Below are the code and all the weights of a small trained network. Each question names an input and a class and asks about switching units off, where a switched-off unit gives its printed mean instead of its output.

import numpy as np


def w(rows, s, z=0):
    codes = np.array(rows[::2]) - 128.0
    scale = np.full(codes.shape[1], s)
    scale[-1] = z or s
    return codes * scale


def f(y):
    return np.maximum(y, 0)


def log_softmax(a):
    a = a - a.max(-1, keepdims=True)
    return a - np.log(np.exp(a).sum(-1, keepdims=True))


def net(x, mask):
    res = np.array(x, float).reshape(1, 8) / 4 @ E
    y = f(res @ A[0][:, :-1].T + A[0][:, -1])
    res = res + np.where(mask, y, B[0][:, -1]) @ B[0][:, :-1]
    return log_softmax(res[-1] @ U[:, :-1].T + U[:, -1])


A, B = {}, {}
E = w([
[115,133,129,134,118],'x0',
[224,94,104,112,126],'x1',
[127,128,130,127,131],'x2',
[154,145,163,156,220],'x3',
[131,132,134,134,130],'x4',
[132,134,136,131,143],'x5',
[79,1,102,143,160],'x6',
[155,68,234,91,83],'x7',
],0.0092)
A[0] = w([
[121,128,54,196,93,33],'n0',
[77,57,137,178,173,184],'n1',
[176,179,168,105,114,205],'n2',
[64,172,62,161,138,48],'n3',
[161,134,34,169,130,112],'n4',
[156,188,188,119,158,85],'n5',
[94,123,99,78,48,228],'n6',
[135,194,129,112,114,32],'n7',
[110,104,244,98,75,1],'n8',
[70,201,149,139,95,209],'n9',
[148,138,156,177,191,132],'n10',
[177,76,181,103,91,37],'n11',
[4,161,182,113,161,205],'n12',
[98,55,116,140,165,69],'n13',
],0.012,0.0059)
B[0] = w([
[112,153,169,81,111,168],'n0',
[131,125,115,213,78,240],'n1',
[134,34,85,146,67,243],'n2',
[105,248,138,68,161,206],'n3',
[91,169,207,117,192,201],'n4',
[99,125,121,148,85,199],'n5',
[212,70,218,195,154,250],'n6',
[48,149,96,114,76,168],'n7',
[30,236,111,2,151,197],'n8',
[184,95,94,175,119,247],'n9',
[160,147,180,135,122,198],'n10',
[146,194,107,83,150,193],'n11',
[177,42,105,113,202,254],'n12',
[101,228,80,137,67,192],'n13',
],0.0082,0.0083)
U = w([
[58,242,148,33,133,44],'0',
[140,149,137,152,107,226],'1',
[144,149,135,152,104,203],'2',
[147,151,137,149,114,191],'3',
[161,155,197,168,118,116],'4',
[132,149,131,145,110,160],'5',
[63,173,43,170,3,1],'6',
[183,120,116,115,159,61],'7',
],0.012,0.0064)

Each question gives the input, the list of numbers given to net, and the class t.
The units are the neurons (one row each of A and B). Each row of codes is followed by its name. A weight is (code - 128) times the scale printed after its matrix; where a second scale follows, it is the last column's (A, B and U).
mask holds one flag per neuron, in row order. A switched-off neuron (its flag False) gives its mean, the last column of its row in B, instead of its output. The means were averaged over made-up inputs and are rounded, as every weight is.
A unit's drop is (log p(t) with every unit on - log p(t) with that unit switched off) / (log p(t) with every unit on - log p(t) with every unit switched off).
The circuit of an input: a set's keep is (log p(t) with only the set's units on - log p(t) with every unit switched off) / (log p(t) with every unit on - log p(t) with every unit switched off). Starting from the 12 units with the biggest drops (on a tie, the unit counted first), units are removed one at a time, each time the one whose removal leaves the highest keep (on an exact tie, the one counted first), for as long as the keep stays at least 0.8.
circuit, biggest first: the units of the circuit, biggest drop first
unit that matters most: the unit with the biggest drop
k most important neurons: the k neurons with the biggest drops, biggest first
drop of u: that unit's drop, to one decimal
input [7,-1,-3,5,0,-6,3,-8], class 0: circuit, biggest first -> n3
input [8,-6,8,-3,0,-3,-7,-5], class 1: 2 most important neurons -> n9; n12
input [-1,2,-7,3,8,-1,-7,-8], class 0: 2 most important neurons -> n4; n3
input [-6,-3,6,-7,6,4,-1,-6], class 4: circuit, biggest first -> n6; n4
input [1,0,0,4,4,2,5,-1], class 6: 2 most important neurons -> n6; n13
input [0,5,1,-6,5,0,-7,2], class 6: 4 most important neurons -> n2; n12; n7; n4
input [-4,-6,1,2,4,3,-3,3], class 7: circuit, biggest first -> n12; n1
input [-6,2,5,-6,7,-4,-8,1], class 6: 3 most important neurons -> n7; n2; n12
input [-8,1,-3,-4,0,2,-4,8], class 0: 2 most important neurons -> n8; n11
input [7,7,-4,-1,3,-3,-3,-8], class 0: circuit, biggest first -> n4; n3
input [0,2,1,-2,-6,-6,8,8], class 0: 2 most important neurons -> n8; n11
input [3,-2,7,5,0,0,-3,7], class 0: 2 most important neurons -> n8; n6
input [-1,5,5,3,4,6,-8,-5], class 6: circuit, biggest first -> n7; n2
input [7,-6,8,-8,8,6,-8,-1], class 1: unit that matters most -> n6
input [-2,-3,-7,-1,3,-6,-8,1], class 6: 4 most important neurons -> n7; n2; n5; n4
input [0,1,0,-7,1,2,7,1], class 4: 3 most important neurons -> n6; n2; n8
input [5,1,4,3,5,3,6,-2], class 6: drop of n1 -> 0.4
input [0,6,-6,-7,6,4,8,8], class 0: drop of n8 -> 0.8
input [-7,-3,4,7,-6,2,-8,-6], class 6: drop of n7 -> 0.7
input [-6,-8,2,4,0,5,4,0], class 7: circuit, biggest first -> n12
